Here is a tiny trained network, its code and every weight. The questions are about switching its units off for an input and a class, where a switched-off unit gives its printed mean instead of its output.

import numpy as np


def w(rows, s, z=0):
    codes = np.array(rows[::2]) - 128.0
    scale = np.full(codes.shape[1], s)
    scale[-1] = z or s
    return codes * scale


def norm(h):
    return h / np.sqrt((h * h).mean(-1, keepdims=True) + 1e-5)


def f(y):
    return np.maximum(y, 0)


def log_softmax(a):
    a = a - a.max(-1, keepdims=True)
    return a - np.log(np.exp(a).sum(-1, keepdims=True))


def net(x, mask):
    res = np.array(x, float).reshape(1, 4) / 4 @ E
    u = 0
    for l in range(2):
        y = f(norm(res) @ A[l][:, :-1].T + A[l][:, -1])
        res = res + np.where(mask[u : u + 5], y, B[l][:, -1]) @ B[l][:, :-1]
        u += 5
    return log_softmax(norm(res)[-1] @ U[:, :-1].T + U[:, -1])


A, B = {}, {}
E = w([
[11,109,76,94,128],'x0',
[96,90,160,213,175],'x1',
[93,117,153,44,254],'x2',
[128,254,113,198,161],'x3',
],0.0075)
A[0] = w([
[69,143,115,106,92,131],'L0N0',
[40,167,120,128,170,80],'L0N1',
[108,131,116,100,156,99],'L0N2',
[107,169,116,2,171,129],'L0N3',
[156,115,118,47,127,2],'L0N4',
],0.025,0.0032)
B[0] = w([
[138,94,62,103,93,187],'L0N0',
[87,117,83,127,210,207],'L0N1',
[124,126,129,169,127,168],'L0N2',
[230,13,254,240,111,250],'L0N3',
[140,122,180,83,153,185],'L0N4',
],0.018,0.014)
A[1] = w([
[144,172,199,180,215,47],'L1N0',
[63,91,221,115,164,81],'L1N1',
[153,168,73,159,169,169],'L1N2',
[197,255,160,174,95,3],'L1N3',
[181,162,199,13,71,117],'L1N4',
],0.02,0.0031)
B[1] = w([
[152,31,144,118,55,250],'L1N0',
[133,170,174,44,185,223],'L1N1',
[142,126,174,161,178,180],'L1N2',
[135,253,139,191,108,191],'L1N3',
[130,18,163,174,134,191],'L1N4',
],0.02,0.011)
U = w([
[153,202,139,218,65,74],'0',
[55,145,71,161,251,45],'1',
[160,26,182,136,141,250],'2',
[128,105,53,86,35,60],'3',
[110,171,145,51,170,3],'4',
],0.016,0.0064)

Each question gives the input, the list of numbers given to net, and the class t.
The units are the neurons (one row each of A and B). Each row of codes is followed by its name. A weight is (code - 128) times the scale printed after its matrix; where a second scale follows, it is the last column's (A, B and U).
mask holds one flag per neuron, layer by layer. A switched-off neuron (its flag False) gives its mean, the last column of its row in B, instead of its output. The means were averaged over made-up inputs and are rounded, as every weight is.
A unit's drop is (log p(t) with every unit on - log p(t) with that unit switched off) / (log p(t) with every unit on - log p(t) with every unit switched off).
The circuit of an input: a set's keep is (log p(t) with only the set's units on - log p(t) with every unit switched off) / (log p(t) with every unit on - log p(t) with every unit switched off). Starting from all 10 units, units are removed one at a time, each time the one whose removal leaves the highest keep (on an exact tie, the one counted first), for as long as the keep stays at least 0.8.
circuit, biggest first: the units of the circuit, biggest drop first
k most important neurons: the k neurons with the biggest drops, biggest first
k most important neurons of layer l: the k neurons of layer l with the biggest drops, biggest first
drop of u: that unit's drop, to one decimal
input [3,3,-2,-2], class 3: 2 most important neurons : [L0N3; L0N0]
input [-3,-1,-4,-1], class 0: 4 most important neurons : [L0N1; L0N3; L1N3; L0N4]
input [8,0,-1,2], class 1: circuit, biggest first : [L0N1; L1N0; L0N0]
input [-8,7,-8,5], class 0: circuit, biggest first : [L1N3; L0N3]
input [-4,3,-7,-5], class 0: circuit, biggest first : [L0N4; L0N3; L1N0; L1N4]
input [6,4,-8,-3], class 3: most important neuron : [L0N3]
input [4,0,-7,5], class 1: circuit, biggest first : [L0N3; L1N0]
input [-3,7,-5,8], class 0: 2 most important neurons : [L1N3; L0N3]
input [-8,6,-3,-4], class 0: 3 most important neurons : [L0N1; L0N4; L0N3]
input [-4,6,4,-6], class 4: circuit, biggest first : [L0N3; L1N1]
input [8,0,-3,-3], class 3: circuit, biggest first : [L0N0; L0N3; L1N4]
input [4,-5,-3,3], class 3: 3 most important neurons of layer 0 : [L0N0; L0N3; L0N4]
input [0,-3,-3,8], class 0: 2 most important neurons : [L0N3; L1N3]
input [4,8,-7,3], class 1: 2 most important neurons : [L0N3; L1N0]
input [1,-6,-5,8], class 0: most important neuron : [L0N1]
input [3,8,-3,-1], class 1: 4 most important neurons : [L0N3; L1N0; L0N4; L1N4]
input [-1,-6,-8,0], class 0: 2 most important neurons of layer 1 : [L1N3; L1N0]
input [1,-4,-6,4], class 0: 2 most important neurons : [L0N1; L0N3]
input [3,-4,-8,0], class 3: 2 most important neurons of layer 0 : [L0N3; L0N4]
input [-2,-7,-5,3], class 0: most important neuron : [L1N3]
input [3,3,-7,-5], class 3: 2 most important neurons of layer 0 : [L0N3; L0N4]
input [6,7,-2,0], class 1: drop of L0N3 : 0.4
input [3,0,-1,8], class 1: drop of L0N3 : 0.8
input [2,0,-1,7], class 1: drop of L0N3 : 0.9
